Rows near named flat spaces through zero:
j778_j519: [ 170 -210   72   84    8   19  -38  -95  -32  120   16   16   41   27
   89  -29   70 -168  157   28   69    4  -55 -139 -180   61  -33  138
  -54  -46]
j891_j173: [  96  -74  332   10  244  129 -209    9 -414  364   -4 -184  163  -39
   65  -41  -63  223  -24 -202  -77   39 -234  -29  161  145 -199  -16
  118    2]
j192_j84: [-187 -257 -119  -79  -56  -85  272   89  100  -97  -41   10   96  -22
  178  149    3  125   -3  327  -39  -49  183  111 -137 -120  267  -19
   63 -157]
j192_j84: [ -73  388 -367 -120  -69   94  -20  299  356 -108   57   23 -166   99
   16  322  192  -11 -114  278 -214 -159   25  -14 -194  -25  119   33
   20   14]
j830_j971: [ 141  369   63   93 -213  170 -262  -52  -52  161  151  -22 -283  143
   57  -27  204 -106   26  -82   30   44  -37 -161  122  115   75 -110
  -99  128]
j675_j198: [ 191   45  155  -21  107   97   10 -127  -20   27  -33   29  -49  -54
 -200 -115   14 -307  -66 -166   33  177  -33 -142  -66  135 -181  137
 -186   42]
j675_j198: [-143 -241    0 -122  169  -79  115  142   31    2  -85  -83  131  -87
   12  205 -102  209   47  171  -93 -129    8  125  -65  -81   23    0
  162 -144]
j675_j198: [ -80   72  -94  -66   54  -47   93   53  131 -107  -33    7   10  -29
  -82   29  -56   52 -129  -13  -69  -15   41   88    8  -51  -46    2
   52   21]
j778_j519: [ -70  429  103 -219    7  252 -119  180  -40  140   11  -84 -281  -71
  -88  255  -43    3 -234   54 -169   87   -2 -162  102  103   38  -84
  -50   26]
j675_j198: [-119  226 -205  -45  -49  -46   60  113  242 -152   36   72 -110   70
  -71   68   59   62 -113   27  -70 -100  115  158   12  -66  106  -58
   10   16]
j675_j198: [ 109   -9   79   36   85   71  -84  -23  -63   43  -11   10   22  -29
  -66  -77  -46 -175   49 -109    8   16 -140  -99  -54   44 -128   86
  -18   73]
j830_j971: [  24 -418  -24   92  101 -189  158 -137  130 -127  -74   73  218  -39
   14 -121  -49  -51  147  -76  147  -66    2  116 -137 -121  -79  208
   31  -62]
j192_j84: [  11 -218   23   54  -59  -29  157  -99  -16 -149  -39   74  111  -65
   18 -144  -31 -185   82   62  133   64   53  -30  -78  -59  105   42
  -88    0]
j192_j84: [-256  -98   -5 -135   20   17  131  163 -294  -21  -90  -75  164 -109
  114   69 -203  240 -120  210 -137   86   14   58   94  -45  106 -160
  112  -60]
j192_j84: [ 131  220 -142   -7  -77   12  -28    5  249  -26   68   46 -159   78
  -90   79  146 -142  -47   80  -40  -30   83 -102 -136   74  -16   11
  -87   11]
j891_j173: [-203  -95  -76 -139  141 -178  207   -2  332 -148 -110   27  -62  -61
 -124  131 -121  125 -121 -125  -21  -46  120  248   14 -165  -94  158
   89  -78]
j778_j519: [-375 -219 -182  -45  -33 -166  257  125 -196 -287 -119   38  339 -138
  120 -110 -339  298 -119  161  -39   10   57  214  128 -219  128 -173
  188    0]
j830_j971: [ -45  -46   76   72  -23  -46  -58  -77 -264   94    7  -29   61   42
   85 -161  -79  162  -22 -154    7   82  -41   75  186   19  -63 -102
   65   37]
j675_j198: [ 282  400    0   51 -189  187 -255  -49  299  107  154   18 -378   90
  -54  136  259 -328   69   22   67  -56   -6 -328 -116  112   35   57
 -166   99]
j778_j519: [ 189  466  122  -38   11  274 -322   88   34  336  140 -100 -334  133
  -12  193  244  -56  -78  -94 -140  -21 -108 -176   22  203  -46    7
  -53   67]
j778_j519: [  76   89  113  -57  109  105 -135   35 -136  189   -5  -52  -51   -9
  -42   70  -13   -4  -48  -70  -80   58  -97 -103    0  132 -142   49
  -30  -21]
j675_j198: [-195 -236   -8  -27    5  -34  137   72 -159  -77  -70  -32  266 -110
  192    7 -121  232  -25  145   28   -3   10   87   57 -123  147  -21
   91  -66]
j830_j971: [ -61 -247   71  -61   93  -20   77   -5  -60  109  -73  -88   99  -57
  148  111  -58  128   -7   51  -36   41  -29    5  -46  -34  -55  121
   96  -93]
j891_j173: [ 18 -24 -42  35   3 -64 -16 -13 -99   5   5   9  50  51 -25 -70   1  46
  27  -7 -27  15  -3  44  15  47 -56 -71   5 -15]
j830_j971: [ -61  -10 -230  -61   42 -110  189   72  247 -255  -53   80   94  -32
 -121   39    0  -26  -74  120  -34  -56  101  100 -137  -70    0   56
  -22  -41]
j891_j173: [  -5 -283    6  -28   -5  -81  112  -76   88  -29  -75    5   11  -73
   41   79  -81 -107  118  112   61   21   31  -81 -152  -66  -29  128
   13  -81]
j830_j971: [ 210 -557  166  106   87  -31   48 -172  -54   94  -61    2  186  -70
  109  -51   -3 -270  326   73  166   -1 -106 -183 -295    4  -71  259
  -36  -99]
j891_j173: [ -47   15 -323   75 -133 -213  191  -58  283 -394   -8  210   49   23
 -145 -184  -54 -151  -24   26   85  -46  161  109  -93 -123   30  -22
  -60   59]
j830_j971: [ -20 -217 -233   21 -116 -188  228  -75  233 -318  -63  163  104  -65
  -50  -42  -58 -175   79  197  141  -10  165  -28 -211 -108   63   86
 -106  -77]
j192_j84: [  78 -244  146    0  108   14   40  -95 -164    1  -94   -2  140 -120
  -55  -95 -112 -165   84  -45   80  119  -92 -110  -66   33 -136  128
  -72  -23]
j891_j173: [  90 -204   61   46  -34    7   -6  -71 -112   91   -7  -33   80  -10
  126   -1   32  -48  119  106   52   48  -29 -127  -95   39    0   50
  -21  -57]
j778_j519: [-146 -438 -148  -50   80  -95  250  126   73 -101  -94   28  254  -49
  196  141  -37   57  105  310  -41 -110   32   98 -281 -139  148  155
   98 -171]
j830_j971: [ 146 -394  237  -11  169 -105  104 -241  222   67  -91   -4  -87 -100
 -147   17 -100 -270  178 -162  136   11    9  -65 -170  -37 -204  260
   -3  -73]
j830_j971: [  38 -176   12   40   90  -33    5  -12   49   31  -19  -14   96   -6
   52    6   -4   -8   87  -25   14  -78  -78   20  -93  -42  -62  119
   77  -11]
j891_j173: [ 201  -26  428  -30   44  186 -259 -138 -337  442   15 -178 -116  -64
   71   97   15   27   53  -94   61  172 -107 -303  118  217 -133   30
  -88  -77]
j675_j198: [-282 -372 -103   62  -56 -223  241   10 -272 -237  -84   57  393  -84
  147 -228 -262  291   13  116   65   -2   84  246  135 -182  163 -199
  141  -44]
j192_j84: [ -11   16   46   55  -61  -34  -40  -22 -135   52   54  -22    7   63
   28  -75   38  140   31   -7   13  -14   49   80  131   34   86 -184
   18  -13]
j891_j173: [-51  21  12  -8 -35  61 -34  54  -4  37  18 -13 -22   0 106  72  29  49
  10  42   8 -38 -15  -9  15 -35 106  19  14  -8]
j891_j173: [-143   28  -99  -31  110 -159  157   -3  217 -238  -55   92   36  -40
 -205 -105 -141   65 -139 -203    6  -64   82  266   88 -133  -73   12
   60   45]
j830_j971: [  38 -219  202   45   73   -3  -76 -105 -304  192  -40  -83   92  -31
   87  -94 -118   61   77 -124   22   99 -126  -49   82   47 -150   13
   69   -7]
j192_j84: [-304   92 -219 -115  -38  -39  169  184   11 -249  -71   42   64  -48
   11   48 -122  144 -158  126 -106   11   62  175   74 -141  126  -84
   63   16]
j830_j971: [ -22 -404   46  -90  118  -28  201  -12  -19  -17 -131  -35  220 -148
  100  118  -59  -16   43  195   35   67   13  -66 -200  -38  -14  217
  -22 -170]
j675_j198: [ 106  424   -5  -32  -30  124 -150   39  205  -23   73   15 -253   12
 -215   51   70 -170  -82  -96  -22  -43  -14 -109   43   59  -39  -42
  -79  130]
j778_j519: [ -73 -360  420 -100  183    5  -49  -29 -456  311  -95 -230  140 -156
   76  109 -184  347  104   12   11   72  -63    6  215   59  -46 -118
  118 -186]
j778_j519: [-219  -85 -258   -3  -99 -241  212   23  145 -333  -52  106   46    7
  -80  -66 -115   71   28   96   16  -63  155  233   29 -174   95 -135
   65  -11]
j675_j198: [ -37   57  122 -105  148   65   16   56 -168   17  -63  -53   74 -110
 -135  -12 -121   58 -135  -60  -68   90  -39    8  102   61  -91  -47
  -15   -2]
j192_j84: [ 173   93  260  -97    9  160  -36  -71   77  124   19  -72 -213  -84
 -146  146  116 -198   22   58   69   76   79 -216  -27  128   56   10
 -185  -64]
j192_j84: [-130 -144 -315   17    8 -147  251   90   70 -314  -61  137  266   15
    7 -114  -25    1  -46  147  -42  -32   68  186 -153 -102   64   31
    3  -25]
j675_j198: [ -13 -139  -83  104 -158  -35   28  -52   43   18   52   40   36   84
  267   -7  116   41   80   94   86  -36   53    1  -70  -66  167   64
    4  -38]
j778_j519: [  30 -172  145  -21  116  -48   54  -70  -14   51  -40  -50   38  -38
  -65    3   -4   36   53  -58   37    8   21   63   18   13  -51   26
    4  -75]
j891_j173: [ 237   78  433  -33   35  280 -265  -97 -173  453   66 -184 -204  -24
   97  174  175  -40   49  -77   58  108  -95 -297   67  205  -20   89
 -118  -57]
j891_j173: [-230   81 -176  -41  -57    7   36  187 -108  -84  -11    3   85   24
  144   45  -50  211  -91  123 -116  -29  -13  128   74  -85  133  -99
  102   16]
j675_j198: [ -94  112 -354   37 -132  -49  -31  132   68 -131   12   60   55   65
  146   33  -43   34  -35  146 -103  -64  -71  -33 -101  -85  -26   11
  112   87]
j675_j198: [-204 -345 -170   13  -43 -151  201   74   14 -174  -66   28  262  -57
  208   29 -109  175   83  242   31 -105   51  129  -85 -195  169    4
  142  -87]
j891_j173: [ 228   58  181   75   11  140 -230  -35 -121  221   78  -77    2   -6
   36    4   81  -50   91  -17   49  -36 -123 -222   -7  131  -43  -13
  -30   29]
j830_j971: [  41 -384   -4  128   19  -87   32  -66 -157    6  -32   29  272  -18
  169 -133  -71   -9  179   50   88  -33  -91  -21 -120  -45  -22   85
   61  -36]
j778_j519: [ 251  379  275   69  106  214 -452  -29 -269  394  116  -95 -202   96
 -117  -78   46  -31  -23 -375  -72   31 -252 -161  193  253 -270  -64
  -15  148]
j891_j173: [-15 -55 -81 -35 -21 -91 145 -50 193 -88 -18  24 -69  48 -45  53 111 -36
   6  51   6  20 135  92 -74 -24  29  50 -53 -73]
j778_j519: [ -43 -495 -213   36  -51 -146  286  -34  115 -223 -101  127  278  -66
  187   -2  -33 -151  149  300  109   -6   72  -37 -354 -138  104  242
  -44 -140]
j830_j971: [  26   90   70   14 -115  172 -189   82 -194  262   80 -115  -96   76
  258  144  114   78   63  144  -76    3  -96 -159   17   73  117  -70
   51    5]
j891_j173: [   3  387  -44 -108  -23   49  -97   52  201   18   39  -10 -287   35
 -174  162   66   10 -144  -65  -73   -2   70  -21   79   60  -55  -37
  -61   19]
j192_j84: [ 217  184  286   47  162  137 -377  -81 -240  287   24 -108  -95   -7
 -149  -65  -27  -37   55 -373   16   51 -278 -151  179  175 -349   48
  -16  107]
j192_j84: [ 106  268  -18   41  -39  106 -253   57  -16  132   84  -48 -135   85
    4   57   93  -18   34  -52  -60  -57 -136 -114   34   79  -80  -35
   26   96]
j778_j519: [ 256  237  265   62  -28  183 -346 -128 -202  373  100 -105 -247   91
    0  -13  125  -92   40 -223    8  117 -144 -242  119  225 -178   -9
  -83   75]
j192_j84: [ -17  -68   86  -57  151    9   36  -21   74   41  -58   -9   20  -76
  -33   34  -90    4  -90 -148   -2   15  -39   22  -14  -32 -124  176
   31  -11]
j192_j84: [ -86  -17   63 -167  -17   70   97   47  -34   -3  -80  -66  -63 -143
   -8  172 -120  -36  -78  190  -49  122   55 -146  -22   -4   36  -14
  -21  -55]
j830_j971: [ -1  96 -87   9 -23  37  15  61 121 -59  37  25   7  40  31  33 127   6
 -33  43  -4 -64  23  44 -38 -21  98  33 -30   8]
j675_j198: [ 244  487  -20 -152   71  264 -178  100  411  163   69  -39 -389   45
 -164  347  264 -299 -148    3 -144  -14  -47 -283 -229  171 -143  249
 -152   33]
j778_j519: [ -77   63 -167   77 -157   30  -48  106  -17   36   85  -21   27  123
  286   41  108  148   10  150  -72  -91  -27   30   -9  -62  174  -75
  127   50]
j778_j519: [-176 -201 -204 -137  134 -210  416   24  273 -427 -168  172  131 -141
 -286  -53 -211 -155 -114   65  -10   25  187  200 -171 -143  -31   99
  -55  -75]
[  34 -287  129   37   48   12  -14  -32 -121  196   -3  -44   73    6
  191   42   -8   35  123   46   16  -24  -51  -44  -95   10   29   86
   65  -89]
j192_j84
[ 157  140   79  -77   -3  109  -81  -38  222   87   11  -53 -197  -74
  -81  189   38 -186  -25   36   16   15   -6 -263 -106   55  -93  121
  -62   13]
j891_j173
[-162 -211 -107  -14   97  -68  180   81  -62 -102  -73   60  246  -36
  109  -70 -130  103  -92   26  -60   -9   -9  158  -69  -99   26   83
   91  -30]
j192_j84
[  54  255   95  -36  132  139 -198   98  -46  197   48  -95  -43   18
  -19   80   39  141 -134 -153 -111  -49 -131  -15  104   87 -117   10
   65   57]
j891_j173
[ 216  456   96   27    1  124 -331  -29 -130  179   93  -25 -274   90
 -262  -83   15 -158  -41 -240  -91   70 -129 -172  133  230 -255 -156
  -72  160]
j675_j198
[-147  170 -298  -36   20  -54   57  220   58 -174   11   55   96   95
  -29   38   80  171  -94  113 -153 -109   30  225  -14  -31   77  -89
   39  -13]
j192_j84
[  65  -66  -26   56   90  -96   47  -48  161  -57   14   30   67   37
  -88  -69   66    8   28  -99   35 -100   26  130  -39  -22  -52   45
   20   -6]
j891_j173
[   3  222  -40  -25   45   71 -133   82   37   99   33  -47  -91   53
   10   78   25   66  -98  -97 -118  -32 -101   -7   39   28 -113   31
   78   75]
j675_j198
[ 232 -214  440   60  143  126 -205 -195 -343  329  -27  -93    5  -89
  -17 -109  -97 -163  161 -240  116  135 -204 -238   46  152 -222  112
  -57    3]
j778_j519
[ 14  31 -47 -40  39  32   5  57 111 -48 -15   5 -23  -6 -47  94  73 -71
  35  53 -11 -40 -19  -9 -84  -6   6  85 -43 -24]
j192_j84
[-158  -77   60  -18   82 -177   68  -61 -125 -162  -89  -24  136 -103
 -177 -148 -205  241  -30 -183   74   27   29  229  295  -88 -104 -151
   68    5]
j778_j519
[ 181  -71  281   52   36  141 -156 -114 -230  300   42  -60  -61   46
   83  -24  133  -77  100 -112   63  102  -79 -133   11  164  -27   81
 -119  -54]
j675_j198
[ 156 -179  -15  149 -106 -102   88 -195  166  -86   48  134  -18   53
  -26 -184   58 -271  145  -19  165  -25  108  -42 -158  -16   62   46
  -97    9]
j675_j198
[ 115  489  -76  -23  -39   79 -245   51  159   81   98  -12 -294  113
 -169  104  133  -29  -91 -120  -92  -41  -30  -76   70  121 -133  -56
  -49   90]
j192_j84
[  84   41   33    7  -39   -7   19 -113  143  -15   10   20 -160   33
  -91  -13   84 -172   30  -74   52   57   54  -35  -29   21  -40   58
  -88   18]
j778_j519
[ -71 -342  103  -39  284  -94  175  -17    7 -132 -140   21  311 -170
 -104  -72 -141   75    2 -136   97  -39  -40  185  -11 -102  -93  200
   13  -90]
j830_j971
[ -75 -728   80  123  107 -227  195 -168 -216  -68 -142   76  371 -110
  142 -245 -301  -27  235  -56  160   14  -70   93 -111 -154  -80  155
  118  -79]
j891_j173
[-244   82 -184 -114   42 -147  154   80  234 -228  -74   79  -86  -23
 -156   58 -153   85 -134  -69  -69  -48  105  234   57 -149  -29    0
   75    3]
j891_j173
[  11  -34 -119   50  -84  -93   21  -34  177  -70   27   45  -70   71
   10   19   67  -50  103   46   36  -79   53   34  -76  -55   35   11
   15   -6]
j830_j971
[ 137  100  -66   -4    0  136  -63   74  153  126   63  -60  -54   87
  134  173  249  -78   -2  130  -91  -47  -61 -124 -196   64   15  145
   -8    0]
j891_j173
[-196 -342  -68   27  -37 -199  209  -77  -68 -184 -102   45  181  -62
   87 -120 -181  101   61   22   86   42   61  161   45 -171   33   -1
   83  -41]
j192_j84
[  68  289   76 -128  155  131  -53   74   33   45  -12  -21 -114  -46
 -246   57  -10  -91 -192 -112 -120   63  -29  -53   20  128 -145   14
  -82   38]
j675_j198
[  41 -112   16  -71   88  -80  101 -120  192  -21  -85   45 -139  -39
 -153   36  -97 -221  -11 -112   -2   91   33  -44 -137   -5 -217  199
  -36  -26]
j891_j173
